Below is a small trained network, with its code and all its weights. Each question gives an input and a target symbol and asks what happens when units are switched off, that is, made to give their printed mean instead of their output.

import numpy as np


def w(rows, s, z=0):
    codes = np.array(rows[::2]) - 128.0
    scale = np.full(codes.shape[1], s)
    scale[-1] = z or s
    return codes * scale


def f(y):
    return y / 2 * (1 + np.tanh(0.7978845608 * (y + 0.044715 * y**3)))


def softmax(a):
    e = np.exp(a - a.max(-1, keepdims=True))
    return e / e.sum(-1, keepdims=True)


def log_softmax(a):
    a = a - a.max(-1, keepdims=True)
    return a - np.log(np.exp(a).sum(-1, keepdims=True))


def net(x, mask):
    ids = ['αβζημσ'.index(c) for c in x.split()]
    T = len(ids)
    res = E[ids] + P[:T]
    r = res
    for j in range(2):
        rows = slice(3 * j, 3 * j + 3)
        q, k, v = (r @ M[0][rows].T for M in (Q, K, V))
        z = softmax(np.where(np.tri(T) > 0, q @ k.T / 3**0.5, -1e9)) @ v
        o = O[0][rows]
        res = res + np.where(mask[j], z, o[:, -1]) @ o[:, :-1]
    y = f(res @ A[0][:, :-1].T + A[0][:, -1])
    res = res + np.where(mask[2:26], y, B[0][:, -1]) @ B[0][:, :-1]
    return log_softmax(res[-1] @ U[:, :-1].T + U[:, -1])


Q, K, V, O, A, B = {}, {}, {}, {}, {}, {}
E = w([
[125,80,163,13,203],'α',
[92,102,160,174,209],'β',
[169,147,238,112,137],'ζ',
[154,23,215,171,100],'η',
[117,174,148,164,204],'μ',
[8,151,189,90,55],'σ',
],0.013)
P = w([
[122,148,211,142,203],'0',
[87,139,231,156,191],'1',
[114,138,173,153,153],'2',
[134,134,92,154,108],'3',
[164,147,79,170,94],'4',
[155,186,100,196,115],'5',
[185,254,153,188,154],'6',
],0.0056)
Q[0] = w([
[117,112,127,67,173],'H1',
[122,169,198,126,176],'H1',
[96,163,99,114,77],'H1',
[73,78,111,122,133],'H2',
[141,129,1,129,55],'H2',
[155,120,128,88,66],'H2',
],0.014)
K[0] = w([
[170,160,132,196,64],'H1',
[144,65,1,118,78],'H1',
[145,111,155,172,224],'H1',
[212,152,204,126,154],'H2',
[73,60,190,21,174],'H2',
[50,81,164,167,213],'H2',
],0.0097)
V[0] = w([
[75,255,146,81,125],'H1',
[225,161,139,78,224],'H1',
[86,63,71,20,155],'H1',
[36,98,116,191,87],'H2',
[132,62,105,248,156],'H2',
[213,40,189,133,18],'H2',
],0.0088)
O[0] = w([
[86,227,134,96,141,173],'H1',
[192,173,116,100,233,252],'H1',
[89,64,108,2,159,64],'H1',
[52,47,99,89,123,67],'H2',
[128,2,83,196,160,144],'H2',
[189,46,232,62,68,131],'H2',
],0.0099,0.0036)
A[0] = w([
[19,119,109,97,27,79],'N1',
[120,55,123,132,59,50],'N2',
[119,97,32,77,122,81],'N3',
[166,45,184,101,132,108],'N4',
[84,92,57,145,109,15],'N5',
[48,111,94,176,172,154],'N6',
[147,104,39,92,91,29],'N7',
[107,31,158,89,133,136],'N8',
[118,147,195,112,71,127],'N9',
[100,101,159,152,95,107],'N10',
[144,121,162,163,147,95],'N11',
[73,91,31,166,166,1],'N12',
[139,136,147,128,142,135],'N13',
[107,111,168,98,44,79],'N14',
[98,218,126,79,108,77],'N15',
[126,112,186,98,139,44],'N16',
[136,156,44,81,161,79],'N17',
[175,85,63,153,176,148],'N18',
[165,170,1,148,101,62],'N19',
[69,165,165,131,82,24],'N20',
[103,92,9,123,144,39],'N21',
[129,146,108,75,120,25],'N22',
[113,247,26,142,143,120],'N23',
[119,144,187,234,97,102],'N24',
],0.0089)
B[0] = w([
[121,7,250,156,169,157],'N1',
[132,81,211,24,170,154],'N2',
[102,99,69,214,148,117],'N3',
[196,146,48,206,114,229],'N4',
[195,194,94,161,196,118],'N5',
[148,88,86,24,67,211],'N6',
[79,56,77,137,157,119],'N7',
[89,135,128,108,57,201],'N8',
[166,91,72,44,99,212],'N9',
[47,231,214,135,173,144],'N10',
[109,139,97,174,165,174],'N11',
[62,98,117,94,145,142],'N12',
[118,134,102,154,160,183],'N13',
[162,193,88,89,115,155],'N14',
[181,127,3,87,85,196],'N15',
[161,70,128,128,92,142],'N16',
[154,114,57,214,89,149],'N17',
[126,55,196,193,164,192],'N18',
[80,176,174,127,210,128],'N19',
[159,253,59,247,161,135],'N20',
[24,218,30,159,195,127],'N21',
[154,177,39,146,152,114],'N22',
[117,70,66,205,84,254],'N23',
[141,237,184,163,127,237],'N24',
],0.0077,0.0061)
U = w([
[193,81,75,74,209,141],'α',
[75,142,146,213,201,223],'β',
[220,224,116,157,156,147],'ζ',
[217,141,224,141,180,52],'η',
[194,139,81,253,79,3],'μ',
[47,217,116,94,16,193],'σ',
],0.0052,0.0037)

Each question gives the input, a string of symbols that net reads in full, and the target symbol t.
The units are the heads (3 rows each of Q, K, V and O) and the neurons (one row each of A and B). Each row of codes is followed by its name. A weight is (code - 128) times the scale printed after its matrix; where a second scale follows, it is the last column's (O, A, B and U).
mask holds one flag per unit, heads first, then neurons. A switched-off unit (its flag False) gives its mean, the last column of its rows in O or B, instead of its output. The means were averaged over made-up inputs and are rounded, as every weight is.
A unit's drop is (log p(t) with every unit on - log p(t) with that unit switched off) / (log p(t) with every unit on - log p(t) with every unit switched off).
The circuit of an input: a set's keep is (log p(t) with only the set's units on - log p(t) with every unit switched off) / (log p(t) with every unit on - log p(t) with every unit switched off). Starting from the 12 units with the biggest drops (on a tie, the unit counted first), units are removed one at a time, each time the one whose removal leaves the highest keep (on an exact tie, the one counted first), for as long as the keep stays at least 0.8.
circuit, biggest first: the units of the circuit, biggest drop first
top k neurons: the k neurons with the biggest drops, biggest first
which heads matter: for each layer, one digit per head in row order, 1 if its drop is at least 0.15 and else 0, layers parted by /
drop when u is switched off: that unit's drop, to one decimal
input ζ β α ζ μ μ μ, target μ: which heads matter => 01
input ζ α ζ ζ ζ μ ζ, target β: which heads matter => 01
input μ ζ ζ β β σ β, target σ: circuit, biggest first => H1, N6, H2
input η β η η, target η: top 2 neurons => N2, N10
input σ η η η, target η: circuit, biggest first => N2, H2
input η μ α μ η η α, target μ: top 2 neurons => N4, N8
input ζ β α β μ μ α, target β: circuit, biggest first => H2, N18
input β μ α ζ ζ β, target η: circuit, biggest first => H2, N23, N15
input ζ ζ ζ ζ σ, target ζ: circuit, biggest first => H1, H2, N20
input η ζ α β α β, target α: which heads matter => 11
input η η σ σ ζ η, target σ: which heads matter => 10
input ζ α α α α β β, target α: circuit, biggest first => H1
input η β β μ μ μ, target β: which heads matter => 01
input ζ β μ β α β ζ, target β: top 3 neurons => N9, N15, N18
input β η ζ σ η, target σ: top 2 neurons => N8, N10
input ζ ζ σ, target ζ: top 3 neurons => N20, N8, N6
input β β μ α β α, target β: top neuron => N18
input η ζ ζ ζ η ζ α, target μ: drop when N4 is switched off => 0.7
input α ζ β σ ζ, target σ: drop when H1 is switched off => 0.7
input ζ ζ σ β, target σ: drop when N4 is switched off => 0.1
